Below is a small trained network, with its code and all its weights. Each question gives an input and a class and asks what happens when units are switched off, that is, made to give their printed mean instead of their output.

import numpy as np


def w(rows, s, z=0):
    codes = np.array(rows[::2]) - 128.0
    scale = np.full(codes.shape[1], s)
    scale[-1] = z or s
    return codes * scale


def f(y):
    return y / 2 * (1 + np.tanh(0.7978845608 * (y + 0.044715 * y**3)))


def log_softmax(a):
    a = a - a.max(-1, keepdims=True)
    return a - np.log(np.exp(a).sum(-1, keepdims=True))


def net(x, mask):
    res = np.array(x, float).reshape(1, 6) / 4 @ E
    y = f(res @ A[0][:, :-1].T + A[0][:, -1])
    res = res + np.where(mask, y, B[0][:, -1]) @ B[0][:, :-1]
    return log_softmax(res[-1] @ U[:, :-1].T + U[:, -1])


A, B = {}, {}
E = w([
[174,254,161],'x0',
[131,116,61],'x1',
[77,142,162],'x2',
[131,111,77],'x3',
[179,104,228],'x4',
[44,139,197],'x5',
],0.0072)
A[0] = w([
[166,164,116,121],'n1',
[114,204,195,157],'n2',
[53,184,125,139],'n3',
[34,68,57,209],'n4',
[177,152,86,117],'n5',
[231,79,88,151],'n6',
[133,246,151,175],'n7',
[247,117,13,123],'n8',
[153,135,218,126],'n9',
[161,92,120,163],'n10',
[141,123,167,120],'n11',
[164,71,200,146],'n12',
[41,117,97,128],'n13',
[106,111,106,171],'n14',
[118,125,84,101],'n15',
[128,36,142,254],'n16',
[175,177,185,117],'n17',
],0.011,0.0083)
B[0] = w([
[163,134,92,147],'n1',
[93,149,221,202],'n2',
[163,130,182,158],'n3',
[116,38,206,236],'n4',
[108,212,73,156],'n5',
[34,141,124,207],'n6',
[184,138,204,223],'n7',
[50,182,18,233],'n8',
[104,172,138,182],'n9',
[72,94,56,165],'n10',
[80,198,138,139],'n11',
[31,153,87,184],'n12',
[163,111,138,157],'n13',
[156,90,115,161],'n14',
[119,155,166,133],'n15',
[2,37,114,254],'n16',
[149,125,206,176],'n17',
],0.0069,0.0086)
U = w([
[142,159,171,73],'0',
[137,188,100,168],'1',
[50,135,92,97],'2',
[247,71,76,2],'3',
[130,54,140,215],'4',
],0.015,0.0072)

Each question gives the input, the list of numbers given to net, and the class t.
The units are the neurons (one row each of A and B). Each row of codes is followed by its name. A weight is (code - 128) times the scale printed after its matrix; where a second scale follows, it is the last column's (A, B and U).
mask holds one flag per neuron, in row order. A switched-off neuron (its flag False) gives its mean, the last column of its row in B, instead of its output. The means were averaged over made-up inputs and are rounded, as every weight is.
A unit's drop is (log p(t) with every unit on - log p(t) with that unit switched off) / (log p(t) with every unit on - log p(t) with every unit switched off).
The circuit of an input: a set's keep is (log p(t) with only the set's units on - log p(t) with every unit switched off) / (log p(t) with every unit on - log p(t) with every unit switched off). Starting from the 12 units with the biggest drops (on a tie, the unit counted first), units are removed one at a time, each time the one whose removal leaves the highest keep (on an exact tie, the one counted first), for as long as the keep stays at least 0.8.
circuit, biggest first: the units of the circuit, biggest drop first
k most important neurons: the k neurons with the biggest drops, biggest first
drop when u is switched off: that unit's drop, to one decimal
input [-7,5,-1,-4,-8,1], class 4: circuit, biggest first : n4
input [6,0,-5,8,1,4], class 0: circuit, biggest first : n7, n16
input [0,8,-3,4,-1,4], class 4: circuit, biggest first : n4, n12
input [1,-4,-3,1,-2,-3], class 1: 3 most important neurons : n16, n4, n12
input [5,-1,3,4,3,-5], class 1: circuit, biggest first : n4, n16
input [2,3,-2,0,-2,-2], class 1: 2 most important neurons : n16, n12
input [1,-6,-1,1,0,-1], class 0: 3 most important neurons : n8, n16, n4
input [-2,0,6,-7,8,4], class 2: 3 most important neurons : n12, n16, n4
input [-2,-1,7,3,-2,-3], class 4: drop when n5 is switched off : 0.0
input [-5,-5,-3,-7,1,-6], class 2: drop when n6 is switched off : 0.1
input [-2,-6,1,8,5,-3], class 2: drop when n7 is switched off : 0.2
